Here is a tiny trained network, its code and every weight. The questions are about switching its units off for an input and a class, where a switched-off unit gives its printed mean instead of its output.

import numpy as np


def w(rows, s, z=0):
    codes = np.array(rows[::2]) - 128.0
    scale = np.full(codes.shape[1], s)
    scale[-1] = z or s
    return codes * scale


def norm(h):
    return h / np.sqrt((h * h).mean(-1, keepdims=True) + 1e-5)


def f(y):
    return np.maximum(y, 0)


def log_softmax(a):
    a = a - a.max(-1, keepdims=True)
    return a - np.log(np.exp(a).sum(-1, keepdims=True))


def net(x, mask):
    res = np.array(x, float).reshape(1, 7) / 4 @ E
    u = 0
    for l in range(2):
        y = f(norm(res) @ A[l][:, :-1].T + A[l][:, -1])
        res = res + np.where(mask[u : u + 8], y, B[l][:, -1]) @ B[l][:, :-1]
        u += 8
    return log_softmax(norm(res)[-1] @ U[:, :-1].T + U[:, -1])


A, B = {}, {}
E = w([
[131,131,125,126,129,122,126,132,123,122],'x0',
[124,33,160,20,67,100,162,53,132,84],'x1',
[132,127,125,128,125,120,132,152,124,111],'x2',
[113,188,68,96,37,79,63,151,254,166],'x3',
[128,76,3,65,150,210,72,111,133,95],'x4',
[138,146,140,110,133,131,95,112,113,125],'x5',
[129,133,136,118,128,130,112,133,124,122],'x6',
],0.0073)
A[0] = w([
[139,143,155,134,211,190,136,129,106,156,99],'0.n1',
[131,32,122,184,198,178,102,108,64,52,125],'0.n2',
[127,117,38,110,155,206,103,112,136,90,132],'0.n3',
[107,65,20,1,94,167,162,67,114,46,3],'0.n4',
[133,189,97,87,72,106,125,140,185,153,133],'0.n5',
[201,51,106,65,40,128,128,73,108,98,80],'0.n6',
[121,74,182,95,133,166,172,101,61,90,115],'0.n7',
[125,122,175,27,90,108,199,81,155,78,100],'0.n8',
],0.0083,0.0057)
B[0] = w([
[118,126,123,98,138,115,183,204,112,124,174],'0.n1',
[59,201,162,59,85,167,174,97,67,134,228],'0.n2',
[141,195,2,137,83,138,189,127,127,99,229],'0.n3',
[118,61,189,165,163,166,26,154,98,159,254],'0.n4',
[18,120,114,160,160,99,72,66,138,88,230],'0.n5',
[91,39,162,163,140,81,131,126,134,163,227],'0.n6',
[214,108,159,190,135,144,137,114,146,99,224],'0.n7',
[109,166,68,54,76,101,200,74,159,55,231],'0.n8',
],0.01,0.0079)
A[1] = w([
[160,109,82,112,151,135,82,116,151,118,70],'1.n1',
[82,106,188,174,170,109,64,139,173,179,105],'1.n2',
[136,54,170,86,146,158,184,97,88,110,212],'1.n3',
[154,134,239,103,170,144,163,170,68,176,148],'1.n4',
[135,164,87,175,148,95,77,114,153,108,180],'1.n5',
[150,130,176,83,157,53,144,68,143,113,7],'1.n6',
[251,116,183,152,149,105,166,129,155,112,54],'1.n7',
[156,161,116,140,170,146,196,168,67,166,46],'1.n8',
],0.012,0.0022)
B[1] = w([
[185,69,113,132,127,73,165,190,244,159,159],'1.n1',
[139,150,221,59,89,146,136,210,57,162,205],'1.n2',
[188,233,112,204,166,137,95,158,105,124,255],'1.n3',
[89,5,77,170,143,61,115,141,230,186,221],'1.n4',
[237,122,128,162,185,142,188,119,107,174,219],'1.n5',
[87,187,86,100,152,126,201,125,190,100,195],'1.n6',
[249,63,114,19,69,184,143,158,114,119,177],'1.n7',
[90,105,146,2,50,122,26,87,142,100,204],'1.n8',
],0.0093,0.0094)
U = w([
[94,3,136,100,105,79,55,146,163,165,252],'0',
[148,207,219,139,147,81,141,193,112,209,108],'1',
[238,128,164,117,117,123,218,115,152,68,101],'2',
[21,183,180,124,133,30,174,70,185,73,83],'3',
[67,181,87,28,83,188,127,131,74,106,122],'4',
[159,188,10,179,179,126,130,136,164,173,119],'5',
[161,99,149,219,160,200,95,90,32,77,52],'6',
],0.016,0.0028)

Each question gives the input, the list of numbers given to net, and the class t.
The units are the neurons (one row each of A and B). Each row of codes is followed by its name. A weight is (code - 128) times the scale printed after its matrix; where a second scale follows, it is the last column's (A, B and U).
mask holds one flag per neuron, layer by layer. A switched-off neuron (its flag False) gives its mean, the last column of its row in B, instead of its output. The means were averaged over made-up inputs and are rounded, as every weight is.
A unit's drop is (log p(t) with every unit on - log p(t) with that unit switched off) / (log p(t) with every unit on - log p(t) with every unit switched off).
The circuit of an input: a set's keep is (log p(t) with only the set's units on - log p(t) with every unit switched off) / (log p(t) with every unit on - log p(t) with every unit switched off). Starting from the 12 units with the biggest drops (on a tie, the unit counted first), units are removed one at a time, each time the one whose removal leaves the highest keep (on an exact tie, the one counted first), for as long as the keep stays at least 0.8.
units of the circuit, in order: the units of the circuit, biggest drop first
k most important neurons: the k neurons with the biggest drops, biggest first
k most important neurons of layer l: the k neurons of layer l with the biggest drops, biggest first
drop when u is switched off: that unit's drop, to one decimal
input [5,-1,2,5,0,4,-3], class 1: units of the circuit, in order => 0.n8; 1.n2
input [4,-8,-5,8,-4,-1,-4], class 1: units of the circuit, in order => 1.n2
input [3,6,-8,0,1,6,0], class 6: units of the circuit, in order => 0.n4; 1.n3
input [-3,-1,-1,-4,0,3,4], class 0: 2 most important neurons => 1.n4; 0.n8
input [-7,-2,-2,-7,-2,-7,2], class 0: units of the circuit, in order => 1.n4; 1.n8
input [3,6,-2,-6,1,7,-7], class 6: 3 most important neurons => 0.n4; 1.n3; 0.n2
input [-8,0,0,7,0,-6,-8], class 1: 3 most important neurons => 0.n8; 0.n3; 1.n2
input [-3,2,-3,-4,2,-5,5], class 6: units of the circuit, in order => 1.n3; 0.n4
input [6,-8,-8,0,1,-6,4], class 4: 3 most important neurons of layer 0 => 0.n5; 0.n1; 0.n4
input [-1,0,-1,6,-4,-3,-8], class 1: 2 most important neurons of layer 1 => 1.n2; 1.n5
input [-4,-4,7,-8,1,-3,1], class 4: 2 most important neurons of layer 1 => 1.n8; 1.n3
input [6,1,-3,-6,-1,4,2], class 2: 2 most important neurons => 0.n7; 0.n4
input [-8,-4,-6,8,-2,5,1], class 1: 3 most important neurons => 1.n2; 0.n3; 0.n8
input [0,-1,4,-5,-7,-3,-7], class 0: units of the circuit, in order => 1.n4
input [3,2,3,-5,8,1,4], class 6: 2 most important neurons => 0.n4; 0.n7
input [2,3,-5,8,0,-6,5], class 3: 2 most important neurons => 0.n4; 1.n4
input [3,5,-1,-1,-8,-2,-6], class 2: 2 most important neurons of layer 0 => 0.n5; 0.n2
input [8,-8,-2,0,-5,-6,-6], class 0: 2 most important neurons => 0.n5; 1.n8
input [8,-1,-4,5,-2,0,6], class 1: 3 most important neurons => 0.n8; 1.n2; 0.n3
input [-2,0,-3,-6,-7,2,-7], class 0: 3 most important neurons => 1.n4; 0.n8; 1.n8
input [5,-3,4,3,-1,-6,-4], class 1: most important neuron => 0.n3
input [5,-8,-4,0,-2,-6,0], class 0: 4 most important neurons => 0.n5; 0.n3; 1.n8; 0.n8
input [3,-2,2,0,-6,8,-3], class 0: 2 most important neurons => 0.n5; 0.n8
input [7,-5,7,5,-2,-6,4], class 1: 2 most important neurons of layer 0 => 0.n3; 0.n8
input [2,0,2,2,-2,-5,1], class 1: 3 most important neurons of layer 0 => 0.n8; 0.n3; 0.n2
input [-3,1,-7,-2,8,8,0], class 6: drop when 0.n8 is switched off => 0.2
